Below are the code and all the weights of a small trained network. Each question names an input and a class and asks about switching units off, where a switched-off unit gives its printed mean instead of its output.

import numpy as np


def w(rows, s, z=0):
    codes = np.array(rows[::2]) - 128.0
    scale = np.full(codes.shape[1], s)
    scale[-1] = z or s
    return codes * scale


def norm(h):
    return h / np.sqrt((h * h).mean(-1, keepdims=True) + 1e-5)


def f(y):
    return np.maximum(y, 0)


def log_softmax(a):
    a = a - a.max(-1, keepdims=True)
    return a - np.log(np.exp(a).sum(-1, keepdims=True))


def net(x, mask):
    res = np.array(x, float).reshape(1, 3) / 4 @ E
    u = 0
    for l in range(2):
        y = f(norm(res) @ A[l][:, :-1].T + A[l][:, -1])
        res = res + np.where(mask[u : u + 12], y, B[l][:, -1]) @ B[l][:, :-1]
        u += 12
    return log_softmax(norm(res)[-1] @ U[:, :-1].T + U[:, -1])


A, B = {}, {}
E = w([
[115,178,133,163,167,1,138,168,106,98,42,163],'x0',
[154,223,123,196,73,164,186,151,156,58,58,93],'x1',
[98,195,126,203,127,225,160,245,116,146,254,144],'x2',
],0.0083)
A[0] = w([
[128,163,124,196,129,158,173,185,76,127,126,145,144],'L0N0',
[93,196,120,234,135,108,160,191,115,106,100,109,148],'L0N1',
[176,141,100,124,83,180,125,93,154,135,114,125,64],'L0N2',
[120,179,134,115,118,118,154,96,158,104,91,157,132],'L0N3',
[123,118,113,161,137,132,106,213,85,151,155,119,124],'L0N4',
[120,94,127,82,111,133,108,115,112,142,177,124,117],'L0N5',
[90,127,119,134,72,141,149,109,119,115,182,116,87],'L0N6',
[146,128,139,133,102,163,125,112,152,136,129,99,123],'L0N7',
[144,202,125,254,86,152,196,182,170,66,112,140,121],'L0N8',
[102,139,110,144,127,179,153,137,125,116,150,118,102],'L0N9',
[139,169,128,172,70,151,134,177,138,79,153,109,254],'L0N10',
[145,141,91,124,64,108,122,99,137,87,94,26,172],'L0N11',
],0.011,0.006)
B[0] = w([
[100,74,158,98,183,183,118,84,82,124,70,86,198],'L0N0',
[149,182,123,160,119,155,121,151,110,158,93,125,228],'L0N1',
[137,87,163,107,159,128,154,125,105,83,143,130,158],'L0N2',
[164,93,131,103,174,150,123,112,93,152,165,105,175],'L0N3',
[143,141,172,141,130,103,110,130,133,117,179,108,175],'L0N4',
[84,104,114,151,78,95,121,102,116,130,116,144,172],'L0N5',
[150,185,107,140,140,98,99,142,172,120,107,127,153],'L0N6',
[153,115,162,169,162,98,168,127,131,79,104,117,157],'L0N7',
[98,217,249,214,144,215,96,152,54,165,172,132,250],'L0N8',
[160,171,140,130,146,91,149,144,150,178,118,155,163],'L0N9',
[117,148,82,153,84,177,151,177,135,180,57,137,222],'L0N10',
[146,125,159,113,153,181,107,133,145,95,196,136,200],'L0N11',
],0.012,0.015)
A[1] = w([
[152,121,205,198,153,109,112,119,185,134,213,146,236],'L1N0',
[84,208,131,86,180,74,102,135,68,125,36,144,215],'L1N1',
[144,66,155,179,167,114,108,127,95,102,114,99,127],'L1N2',
[153,187,127,126,133,185,196,177,154,158,52,43,93],'L1N3',
[154,140,75,137,142,186,254,203,199,110,76,160,59],'L1N4',
[126,246,169,200,136,99,161,222,95,97,74,134,45],'L1N5',
[189,120,80,112,189,52,142,174,83,107,12,128,67],'L1N6',
[107,207,81,166,102,204,170,115,159,206,204,157,127],'L1N7',
[238,222,99,212,69,160,161,132,130,130,51,92,146],'L1N8',
[146,226,115,189,138,131,94,206,162,145,152,138,196],'L1N9',
[93,121,65,80,109,175,106,128,80,162,95,109,4],'L1N10',
[216,134,172,67,194,100,142,122,133,47,111,114,109],'L1N11',
],0.0078,0.0018)
B[1] = w([
[96,171,124,118,138,108,143,178,146,114,134,124,207],'L1N0',
[179,179,174,145,180,194,133,146,140,98,141,97,193],'L1N1',
[136,142,94,94,106,143,153,100,157,149,141,139,175],'L1N2',
[71,75,88,140,95,129,90,123,118,174,79,198,213],'L1N3',
[103,12,69,132,71,120,120,96,143,168,132,165,146],'L1N4',
[155,112,125,147,103,147,146,156,104,206,99,95,250],'L1N5',
[136,152,129,99,88,171,168,142,160,78,151,107,160],'L1N6',
[191,168,161,125,171,153,180,125,108,115,75,101,215],'L1N7',
[55,129,153,128,112,118,149,113,143,205,135,145,228],'L1N8',
[132,143,110,184,117,160,143,133,121,148,72,139,231],'L1N9',
[84,80,139,152,100,107,141,124,173,118,66,133,135],'L1N10',
[128,110,128,96,147,173,199,87,143,86,140,126,185],'L1N11',
],0.011)
U = w([
[78,35,70,93,29,78,105,69,122,206,88,166,136],'0',
[144,203,187,206,117,176,155,203,99,220,93,125,150],'1',
[88,162,160,111,111,29,123,189,134,167,215,141,122],'2',
[158,138,49,162,84,96,40,178,72,20,79,80,11],'3',
[188,113,167,36,138,173,168,88,140,9,135,105,151],'4',
[170,119,59,193,118,77,66,157,58,31,89,78,47],'5',
[223,106,32,161,94,87,58,197,70,62,98,113,42],'6',
],0.013,0.012)

Each question gives the input, the list of numbers given to net, and the class t.
The units are the neurons (one row each of A and B). Each row of codes is followed by its name. A weight is (code - 128) times the scale printed after its matrix; where a second scale follows, it is the last column's (A, B and U).
mask holds one flag per neuron, layer by layer. A switched-off neuron (its flag False) gives its mean, the last column of its row in B, instead of its output. The means were averaged over made-up inputs and are rounded, as every weight is.
A unit's drop is (log p(t) with every unit on - log p(t) with that unit switched off) / (log p(t) with every unit on - log p(t) with every unit switched off).
The circuit of an input: a set's keep is (log p(t) with only the set's units on - log p(t) with every unit switched off) / (log p(t) with every unit on - log p(t) with every unit switched off). Starting from the 12 units with the biggest drops (on a tie, the unit counted first), units are removed one at a time, each time the one whose removal leaves the highest keep (on an exact tie, the one counted first), for as long as the keep stays at least 0.8.
circuit, biggest first: the units of the circuit, biggest drop first
top k neurons: the k neurons with the biggest drops, biggest first
top k neurons in layer l: the k neurons of layer l with the biggest drops, biggest first
drop when u is switched off: that unit's drop, to one decimal
input [7,4,-8], class 4: top neuron	(L0N8)
input [-3,-3,-4], class 0: top 2 neurons	(L0N8; L0N5)
input [-3,-2,-5], class 0: circuit, biggest first	(L0N8; L1N7)
input [3,-4,1], class 2: top 3 neurons in layer 0	(L0N10; L0N1; L0N8)
input [3,-7,1], class 2: top 2 neurons in layer 0	(L0N8; L0N10)
input [7,-6,0], class 4: top 3 neurons	(L0N8; L0N10; L0N1)
input [-2,-2,-6], class 4: top 3 neurons in layer 1	(L1N3; L1N8; L1N5)
input [-7,-7,2], class 2: top 2 neurons in layer 0	(L0N10; L0N1)
input [-8,-2,-4], class 4: top 3 neurons in layer 1	(L1N3; L1N8; L1N5)
input [-1,-6,4], class 2: top 2 neurons	(L0N10; L0N1)
input [7,-2,-3], class 4: top 2 neurons in layer 0	(L0N8; L0N10)
input [-8,-4,-8], class 0: top 2 neurons in layer 0	(L0N5; L0N8)
input [1,-2,1], class 2: top 2 neurons in layer 0	(L0N10; L0N1)
input [1,-7,-7], class 0: circuit, biggest first	(L0N8)
input [-1,-2,-7], class 4: top 2 neurons in layer 0	(L0N10; L0N8)
input [-5,-2,-1], class 0: top 3 neurons	(L0N8; L0N5; L0N11)
input [3,-7,4], class 2: top 3 neurons	(L0N8; L0N10; L0N1)
input [2,-8,7], class 2: drop when L1N1 is switched off	0.1
input [-3,-6,-2], class 0: drop when L0N8 is switched off	0.4
input [3,3,-5], class 4: drop when L0N8 is switched off	0.4
